Below is a small trained network, with its code and all its weights. Each question gives an input and a class and asks what happens when units are switched off, that is, made to give their printed mean instead of their output.

import numpy as np


def w(rows, s, z=0):
    codes = np.array(rows[::2]) - 128.0
    scale = np.full(codes.shape[1], s)
    scale[-1] = z or s
    return codes * scale


def f(y):
    return y / 2 * (1 + np.tanh(0.7978845608 * (y + 0.044715 * y**3)))


def log_softmax(a):
    a = a - a.max(-1, keepdims=True)
    return a - np.log(np.exp(a).sum(-1, keepdims=True))


def net(x, mask):
    res = np.array(x, float).reshape(1, 4) / 4 @ E
    y = f(res @ A[0][:, :-1].T + A[0][:, -1])
    res = res + np.where(mask, y, B[0][:, -1]) @ B[0][:, :-1]
    return log_softmax(res[-1] @ U[:, :-1].T + U[:, -1])


A, B = {}, {}
E = w([
[254,135,236,206],'x0',
[130,118,132,123],'x1',
[238,200,59,28],'x2',
[74,209,234,35],'x3',
],0.0075)
A[0] = w([
[123,110,91,127,122],'neuron 0',
[210,158,207,146,19],'neuron 1',
[132,112,115,117,119],'neuron 2',
[107,162,201,110,203],'neuron 3',
[80,96,85,134,69],'neuron 4',
[36,107,172,169,181],'neuron 5',
[143,92,164,250,137],'neuron 6',
[165,84,29,159,128],'neuron 7',
[111,147,117,47,113],'neuron 8',
[180,122,110,150,55],'neuron 9',
[121,140,122,88,120],'neuron 10',
[34,105,174,164,46],'neuron 11',
[102,163,213,114,7],'neuron 12',
[130,117,145,163,116],'neuron 13',
[128,116,130,135,126],'neuron 14',
[79,115,145,112,53],'neuron 15',
[131,116,119,122,122],'neuron 16',
[202,165,198,150,173],'neuron 17',
[128,92,122,168,122],'neuron 18',
[119,139,134,121,104],'neuron 19',
[124,139,132,107,120],'neuron 20',
[161,133,116,128,91],'neuron 21',
[132,110,122,122,117],'neuron 22',
[125,121,136,149,120],'neuron 23',
[111,112,109,132,103],'neuron 24',
],0.019,0.011)
B[0] = w([
[157,152,124,148,153],'neuron 0',
[221,124,29,120,203],'neuron 1',
[123,143,116,137,131],'neuron 2',
[150,134,80,71,238],'neuron 3',
[141,115,155,186,168],'neuron 4',
[166,118,134,252,248],'neuron 5',
[35,127,188,42,254],'neuron 6',
[209,118,81,178,234],'neuron 7',
[93,135,125,57,195],'neuron 8',
[96,130,178,158,153],'neuron 9',
[113,128,130,87,157],'neuron 10',
[209,131,50,89,196],'neuron 11',
[119,116,171,213,171],'neuron 12',
[98,146,147,115,154],'neuron 13',
[116,131,131,129,132],'neuron 14',
[135,151,120,97,145],'neuron 15',
[127,153,123,138,129],'neuron 16',
[125,126,170,219,254],'neuron 17',
[89,148,164,118,171],'neuron 18',
[120,105,131,126,127],'neuron 19',
[123,117,136,109,140],'neuron 20',
[131,98,115,160,139],'neuron 21',
[118,152,122,140,127],'neuron 22',
[113,126,142,124,138],'neuron 23',
[140,145,133,151,138],'neuron 24',
],0.035,0.014)
U = w([
[135,75,152,201,85],'0',
[197,118,2,73,251],'1',
[28,111,164,9,67],'2',
],0.0073,0.0024)

Each question gives the input, the list of numbers given to net, and the class t.
The units are the neurons (one row each of A and B). Each row of codes is followed by its name. A weight is (code - 128) times the scale printed after its matrix; where a second scale follows, it is the last column's (A, B and U).
mask holds one flag per neuron, in row order. A switched-off neuron (its flag False) gives its mean, the last column of its row in B, instead of its output. The means were averaged over made-up inputs and are rounded, as every weight is.
A unit's drop is (log p(t) with every unit on - log p(t) with that unit switched off) / (log p(t) with every unit on - log p(t) with every unit switched off).
The circuit of an input: a set's keep is (log p(t) with only the set's units on - log p(t) with every unit switched off) / (log p(t) with every unit on - log p(t) with every unit switched off). Starting from the 12 units with the biggest drops (on a tie, the unit counted first), units are removed one at a time, each time the one whose removal leaves the highest keep (on an exact tie, the one counted first), for as long as the keep stays at least 0.8.
units of the circuit, in order: the units of the circuit, biggest drop first
unit that matters most: the unit with the biggest drop
top k neurons: the k neurons with the biggest drops, biggest first
drop when u is switched off: that unit's drop, to one decimal
input [6,3,6,-5], class 0: unit that matters most	neuron 17
input [2,-8,8,-4], class 0: top 3 neurons	[neuron 3; neuron 11; neuron 9]
input [-3,-2,1,3], class 2: top 3 neurons	[neuron 7; neuron 1; neuron 11]
input [1,-7,-4,-4], class 2: top 2 neurons	[neuron 6; neuron 17]
input [-6,-2,-7,2], class 1: top 2 neurons	[neuron 11; neuron 17]
input [1,3,0,-7], class 2: top 4 neurons	[neuron 5; neuron 6; neuron 17; neuron 1]
input [7,3,8,-6], class 0: top 2 neurons	[neuron 17; neuron 9]
input [7,-3,8,-7], class 0: top 2 neurons	[neuron 17; neuron 9]
input [-3,1,-7,8], class 1: top 2 neurons	[neuron 11; neuron 3]
input [8,-3,0,-6], class 2: top 2 neurons	[neuron 6; neuron 5]
input [4,-5,-3,0], class 2: top 2 neurons	[neuron 6; neuron 7]
input [-7,1,-4,8], class 1: drop when neuron 11 is switched off	0.2
input [6,7,6,-8], class 0: drop when neuron 17 is switched off	0.1
input [6,-7,-5,-7], class 2: drop when neuron 6 is switched off	1.5
input [5,-4,-4,-4], class 2: units of the circuit, in order	[neuron 6]
input [6,8,8,-6], class 0: drop when neuron 9 is switched off	0.7
